Below are the code and all the weights of a small trained network. Each question names an input and a class and asks about switching units off, where a switched-off unit gives its printed mean instead of its output.

import numpy as np


def w(rows, s, z=0):
    codes = np.array(rows[::2]) - 128.0
    scale = np.full(codes.shape[1], s)
    scale[-1] = z or s
    return codes * scale


def f(y):
    return np.maximum(y, 0)


def log_softmax(a):
    a = a - a.max(-1, keepdims=True)
    return a - np.log(np.exp(a).sum(-1, keepdims=True))


def net(x, mask):
    res = np.array(x, float).reshape(1, 7) / 4 @ E
    y = f(res @ A[0][:, :-1].T + A[0][:, -1])
    res = res + np.where(mask, y, B[0][:, -1]) @ B[0][:, :-1]
    return log_softmax(res[-1] @ U[:, :-1].T + U[:, -1])


A, B = {}, {}
E = w([
[125,126,129,125,128],'x0',
[131,132,128,127,128],'x1',
[235,182,212,246,91],'x2',
[5,209,127,200,158],'x3',
[116,8,205,185,253],'x4',
[61,89,211,118,29],'x5',
[135,199,219,35,179],'x6',
],0.0038)
A[0] = w([
[94,118,105,80,147,45],'N0',
[113,77,171,171,210,71],'N1',
[176,186,181,185,103,39],'N2',
[107,197,219,32,187,123],'N3',
[155,153,92,101,94,70],'N4',
[138,211,83,106,75,42],'N5',
[129,164,111,114,98,27],'N6',
[96,136,124,136,130,119],'N7',
[14,210,122,189,158,109],'N8',
[128,165,109,125,107,70],'N9',
[158,140,103,140,185,91],'N10',
[165,170,77,130,168,83],'N11',
[45,97,221,103,2,104],'N12',
[127,79,110,157,110,123],'N13',
[129,191,89,100,46,45],'N14',
[127,98,138,146,160,49],'N15',
[103,90,60,200,139,141],'N16',
[153,163,115,111,171,133],'N17',
[104,101,66,165,65,107],'N18',
[129,58,163,152,185,3],'N19',
[197,156,163,179,94,28],'N20',
[164,175,69,133,156,97],'N21',
[138,150,164,97,142,64],'N22',
[170,83,140,77,68,139],'N23',
[123,87,145,151,173,33],'N24',
[136,166,77,119,181,120],'N25',
[124,111,116,144,125,89],'N26',
[65,92,88,64,136,33],'N27',
[186,94,104,86,131,182],'N28',
[111,125,127,85,140,110],'N29',
[70,105,69,38,134,44],'N30',
],0.0094,0.0038)
B[0] = w([
[94,150,156,166,144,154],'N0',
[65,64,134,99,106,216],'N1',
[96,157,165,209,168,194],'N2',
[184,121,127,177,16,253],'N3',
[99,112,153,88,130,166],'N4',
[69,76,151,91,98,199],'N5',
[96,106,141,111,105,140],'N6',
[142,127,141,110,143,152],'N7',
[209,150,170,30,190,254],'N8',
[102,119,132,109,110,149],'N9',
[103,128,82,138,138,172],'N10',
[111,147,61,123,139,181],'N11',
[132,92,1,149,173,253],'N12',
[154,148,122,125,87,175],'N13',
[63,74,153,96,104,201],'N14',
[91,125,135,108,106,144],'N15',
[186,132,132,169,63,231],'N16',
[138,122,81,134,124,184],'N17',
[163,151,141,143,59,201],'N18',
[49,140,139,62,94,173],'N19',
[84,173,176,171,178,183],'N20',
[111,117,72,118,129,190],'N21',
[136,150,125,144,80,145],'N22',
[179,156,153,80,167,209],'N23',
[74,119,137,98,109,155],'N24',
[135,114,75,145,155,197],'N25',
[116,145,125,126,108,135],'N26',
[96,169,174,181,161,179],'N27',
[195,111,147,99,162,224],'N28',
[129,121,149,167,133,160],'N29',
[98,147,182,207,174,203],'N30',
],0.027,0.0036)
U = w([
[26,51,162,65,97,83],'0',
[92,177,194,248,215,86],'1',
[157,110,120,143,139,254],'2',
[163,104,124,137,143,231],'3',
[197,123,124,174,31,51],'4',
[123,94,2,150,195,88],'5',
[207,139,182,39,203,70],'6',
],0.0061,0.0075)

Each question gives the input, the list of numbers given to net, and the class t.
The units are the neurons (one row each of A and B). Each row of codes is followed by its name. A weight is (code - 128) times the scale printed after its matrix; where a second scale follows, it is the last column's (A, B and U).
mask holds one flag per neuron, in row order. A switched-off neuron (its flag False) gives its mean, the last column of its row in B, instead of its output. The means were averaged over made-up inputs and are rounded, as every weight is.
A unit's drop is (log p(t) with every unit on - log p(t) with that unit switched off) / (log p(t) with every unit on - log p(t) with every unit switched off).
The circuit of an input: a set's keep is (log p(t) with only the set's units on - log p(t) with every unit switched off) / (log p(t) with every unit on - log p(t) with every unit switched off). Starting from the 12 units with the biggest drops (on a tie, the unit counted first), units are removed one at a time, each time the one whose removal leaves the highest keep (on an exact tie, the one counted first), for as long as the keep stays at least 0.8.
circuit, biggest first: the units of the circuit, biggest drop first
top k neurons: the k neurons with the biggest drops, biggest first
drop of u: that unit's drop, to one decimal
input [-2,0,-4,8,6,-5,-1], class 6: circuit, biggest first : (N8)
input [7,-3,6,-7,7,-2,7], class 0: circuit, biggest first : (N1 N19)
input [-3,-5,4,-7,-2,-7,5], class 5: circuit, biggest first : (N11 N21)
input [0,-3,-8,3,6,-7,6], class 1: top 2 neurons : (N30 N27)
input [6,7,1,2,1,-3,-8], class 4: circuit, biggest first : (N16 N18)
input [1,1,8,-7,-4,6,7], class 1: top 2 neurons : (N2 N20)
input [-4,-7,3,-2,0,6,-8], class 4: top 4 neurons : (N18 N16 N13 N8)
input [2,0,-2,-4,8,0,8], class 0: top 2 neurons : (N1 N19)
input [-4,6,-3,7,1,1,-4], class 6: top 2 neurons : (N8 N3)
input [6,1,8,4,3,0,0], class 1: top 2 neurons : (N2 N20)
input [4,1,-5,2,-4,5,1], class 1: top 2 neurons : (N30 N27)
input [2,2,-4,-7,5,-4,-8], class 4: top 3 neurons : (N16 N8 N13)
input [1,0,1,-5,-1,3,0], class 6: circuit, biggest first : (N23 N3)
input [2,4,-5,-8,4,7,0], class 6: circuit, biggest first : (N23)
input [-3,3,-7,5,-8,4,7], class 0: top 2 neurons : (N14 N5)
input [-3,-6,3,-7,4,-4,8], class 4: top 2 neurons : (N3 N8)
input [-6,-3,4,-4,-2,-1,-8], class 4: circuit, biggest first : (N18 N16)
input [0,6,6,6,-1,7,4], class 5: top 2 neurons : (N12 N30)
input [-1,7,-3,-7,1,8,-5], class 5: top 3 neurons : (N12 N8 N3)
input [3,5,2,-3,7,0,6], class 0: circuit, biggest first : (N1 N19)
input [1,6,4,2,-5,-1,-8], class 4: circuit, biggest first : (N18)
input [7,-1,2,-8,-1,-8,6], class 5: circuit, biggest first : (N11 N17)
input [-4,0,-8,-3,6,-7,-7], class 1: drop of N12 : 0.2
